Below are the code and all the weights of a small trained network. Each question names an input and a class and asks about switching units off, where a switched-off unit gives its printed mean instead of its output.

import numpy as np


def w(rows, s, z=0):
    codes = np.array(rows[::2]) - 128.0
    scale = np.full(codes.shape[1], s)
    scale[-1] = z or s
    return codes * scale


def f(y):
    return y / 2 * (1 + np.tanh(0.7978845608 * (y + 0.044715 * y**3)))


def log_softmax(a):
    a = a - a.max(-1, keepdims=True)
    return a - np.log(np.exp(a).sum(-1, keepdims=True))


def net(x, mask):
    res = np.array(x, float).reshape(1, 8) / 4 @ E
    y = f(res @ A[0][:, :-1].T + A[0][:, -1])
    res = res + np.where(mask, y, B[0][:, -1]) @ B[0][:, :-1]
    return log_softmax(res[-1] @ U[:, :-1].T + U[:, -1])


A, B = {}, {}
E = w([
[130,128,128,131,130,127,128],'x0',
[75,145,58,112,227,83,37],'x1',
[114,207,193,166,191,206,154],'x2',
[113,146,232,82,134,40,191],'x3',
[237,161,211,145,92,79,55],'x4',
[34,112,186,236,89,99,101],'x5',
[174,2,186,155,210,118,124],'x6',
[130,127,129,128,130,127,129],'x7',
],0.0074)
A[0] = w([
[89,110,101,124,139,154,164,253],'neuron 0',
[159,160,172,165,112,123,56,208],'neuron 1',
[135,66,148,113,155,123,129,76],'neuron 2',
[115,156,123,136,190,121,87,119],'neuron 3',
[129,86,90,81,87,85,125,62],'neuron 4',
[107,139,170,94,154,96,161,110],'neuron 5',
[128,129,86,140,137,208,10,125],'neuron 6',
[114,163,103,131,91,137,117,127],'neuron 7',
[115,182,103,122,118,105,116,90],'neuron 8',
[129,169,164,135,158,181,122,87],'neuron 9',
[139,176,137,161,179,148,148,80],'neuron 10',
[105,170,123,100,92,124,119,75],'neuron 11',
[93,115,136,193,117,104,128,97],'neuron 12',
[106,169,126,103,100,128,125,85],'neuron 13',
[146,168,172,152,183,179,134,55],'neuron 14',
[145,88,86,135,84,53,113,121],'neuron 15',
[159,100,129,165,164,110,135,93],'neuron 16',
[154,116,113,170,92,187,142,119],'neuron 17',
[99,124,134,197,103,122,100,130],'neuron 18',
[130,85,154,130,156,133,130,84],'neuron 19',
[102,143,130,192,118,84,149,86],'neuron 20',
[107,180,108,115,64,91,176,102],'neuron 21',
[156,149,125,152,119,102,110,60],'neuron 22',
[158,122,175,141,59,183,209,81],'neuron 23',
[139,69,166,126,145,150,145,70],'neuron 24',
[86,158,164,84,165,74,120,115],'neuron 25',
[128,189,110,131,70,143,135,95],'neuron 26',
[164,154,133,136,119,117,103,142],'neuron 27',
[168,137,110,87,148,157,138,160],'neuron 28',
[201,158,130,114,134,131,95,176],'neuron 29',
[152,108,100,180,131,177,99,72],'neuron 30',
],0.013,0.0073)
B[0] = w([
[83,122,204,201,146,103,209,255],'neuron 0',
[104,120,154,189,164,103,176,240],'neuron 1',
[153,110,135,104,139,221,91,163],'neuron 2',
[61,86,14,148,98,104,102,188],'neuron 3',
[126,194,77,195,68,182,126,171],'neuron 4',
[164,123,180,84,60,121,123,171],'neuron 5',
[127,96,207,51,79,88,127,251],'neuron 6',
[109,104,172,96,162,162,138,175],'neuron 7',
[120,61,135,128,172,161,95,167],'neuron 8',
[163,151,75,191,26,166,113,170],'neuron 9',
[161,142,74,160,37,177,99,163],'neuron 10',
[158,112,166,124,195,182,88,159],'neuron 11',
[226,223,75,61,179,166,155,182],'neuron 12',
[156,136,144,145,169,186,98,156],'neuron 13',
[147,151,110,157,70,171,120,177],'neuron 14',
[123,154,99,201,63,197,150,200],'neuron 15',
[114,89,138,135,164,186,94,156],'neuron 16',
[85,116,149,74,127,73,105,181],'neuron 17',
[194,211,48,92,167,87,165,199],'neuron 18',
[137,133,154,97,168,191,94,155],'neuron 19',
[180,166,89,71,126,129,132,166],'neuron 20',
[166,93,165,122,159,154,93,198],'neuron 21',
[110,123,120,154,142,147,133,130],'neuron 22',
[56,69,1,120,130,52,69,232],'neuron 23',
[146,101,148,106,163,149,85,172],'neuron 24',
[109,96,137,93,72,82,123,184],'neuron 25',
[138,90,168,117,174,155,103,186],'neuron 26',
[57,143,184,159,168,138,166,163],'neuron 27',
[178,151,56,109,154,98,176,193],'neuron 28',
[132,121,131,162,167,91,179,206],'neuron 29',
[157,117,180,54,97,130,127,170],'neuron 30',
],0.0085,0.0088)
U = w([
[153,147,96,198,15,226,104,105],'0',
[153,84,155,98,241,230,5,83],'1',
[127,115,135,136,144,108,150,253],'2',
[217,181,55,56,199,102,196,82],'3',
[65,72,53,131,135,46,27,93],'4',
[144,98,216,46,41,83,133,108],'5',
[124,112,143,150,153,113,154,207],'6',
[91,107,170,206,192,112,228,75],'7',
],0.011,0.014)

Each question gives the input, the list of numbers given to net, and the class t.
The units are the neurons (one row each of A and B). Each row of codes is followed by its name. A weight is (code - 128) times the scale printed after its matrix; where a second scale follows, it is the last column's (A, B and U).
mask holds one flag per neuron, in row order. A switched-off neuron (its flag False) gives its mean, the last column of its row in B, instead of its output. The means were averaged over made-up inputs and are rounded, as every weight is.
A unit's drop is (log p(t) with every unit on - log p(t) with that unit switched off) / (log p(t) with every unit on - log p(t) with every unit switched off).
The circuit of an input: a set's keep is (log p(t) with only the set's units on - log p(t) with every unit switched off) / (log p(t) with every unit on - log p(t) with every unit switched off). Starting from the 12 units with the biggest drops (on a tie, the unit counted first), units are removed one at a time, each time the one whose removal leaves the highest keep (on an exact tie, the one counted first), for as long as the keep stays at least 0.8.
circuit, biggest first: the units of the circuit, biggest drop first
most important unit: the unit with the biggest drop
top k neurons: the k neurons with the biggest drops, biggest first
drop of u: that unit's drop, to one decimal
input [-8,8,-7,-1,-7,-4,2,-8], class 2: circuit, biggest first => (neuron 23)
input [2,-7,1,-4,0,4,6,-6], class 4: top 2 neurons => (neuron 23; neuron 17)
input [-8,-8,7,7,-8,7,5,0], class 2: top 3 neurons => (neuron 23; neuron 0; neuron 12)
input [3,-2,7,6,-1,8,-8,2], class 1: top 3 neurons => (neuron 21; neuron 26; neuron 11)
input [-3,3,-1,-7,-6,0,-6,-1], class 5: top 2 neurons => (neuron 6; neuron 0)
input [-4,1,3,7,-5,0,3,-5], class 5: circuit, biggest first => (neuron 5; neuron 25)
input [-1,5,-1,6,-8,-4,-6,-2], class 7: top 3 neurons => (neuron 0; neuron 6; neuron 23)
input [6,3,-6,2,5,7,-5,3], class 3: circuit, biggest first => (neuron 18; neuron 12)
input [-5,5,-8,-6,-7,-2,2,-3], class 0: top 2 neurons => (neuron 4; neuron 15)
input [7,-6,-8,-2,7,1,-4,-1], class 0: top 4 neurons => (neuron 15; neuron 4; neuron 0; neuron 6)
input [6,-8,-2,8,-8,8,-3,0], class 3: circuit, biggest first => (neuron 12; neuron 20)
input [1,-7,-1,2,4,2,5,5], class 4: top 2 neurons => (neuron 23; neuron 0)
input [1,0,-7,-3,-8,1,6,6], class 7: top 3 neurons => (neuron 0; neuron 9; neuron 10)
input [-8,-5,-6,4,5,-7,8,6], class 1: circuit, biggest first => (neuron 2; neuron 24)
input [-1,-1,0,-7,5,6,8,6], class 1: most important unit => neuron 16
input [2,-6,0,-4,-3,-1,3,3], class 4: circuit, biggest first => (neuron 23; neuron 17)
input [0,0,-5,4,0,5,-7,4], class 1: top 2 neurons => (neuron 21; neuron 11)
input [-7,8,0,3,-7,8,-1,-3], class 3: circuit, biggest first => (neuron 12; neuron 18)
input [-3,7,-3,8,5,-5,1,6], class 5: top 3 neurons => (neuron 25; neuron 5; neuron 23)
input [4,8,4,7,2,4,5,-1], class 4: most important unit => neuron 3
input [0,-4,7,1,2,7,0,-6], class 0: top 3 neurons => (neuron 9; neuron 14; neuron 10)
input [-2,-3,6,2,8,-5,1,-5], class 7: top 2 neurons => (neuron 29; neuron 1)
input [5,0,-7,-3,-7,-1,0,7], class 0: top 4 neurons => (neuron 4; neuron 15; neuron 1; neuron 29)
input [0,1,2,-3,7,-4,-2,1], class 7: drop of neuron 29 => 0.2
input [-3,-4,6,2,-8,-8,8,-6], class 1: drop of neuron 19 => 0.6
input [1,1,0,0,-1,7,-5,-5], class 3: drop of neuron 18 => 0.3
input [-4,-1,-2,-2,-6,-4,8,-2], class 1: most important unit => neuron 2
input [2,-7,-3,-6,-1,-5,-5,-1], class 4: drop of neuron 23 => 0.7
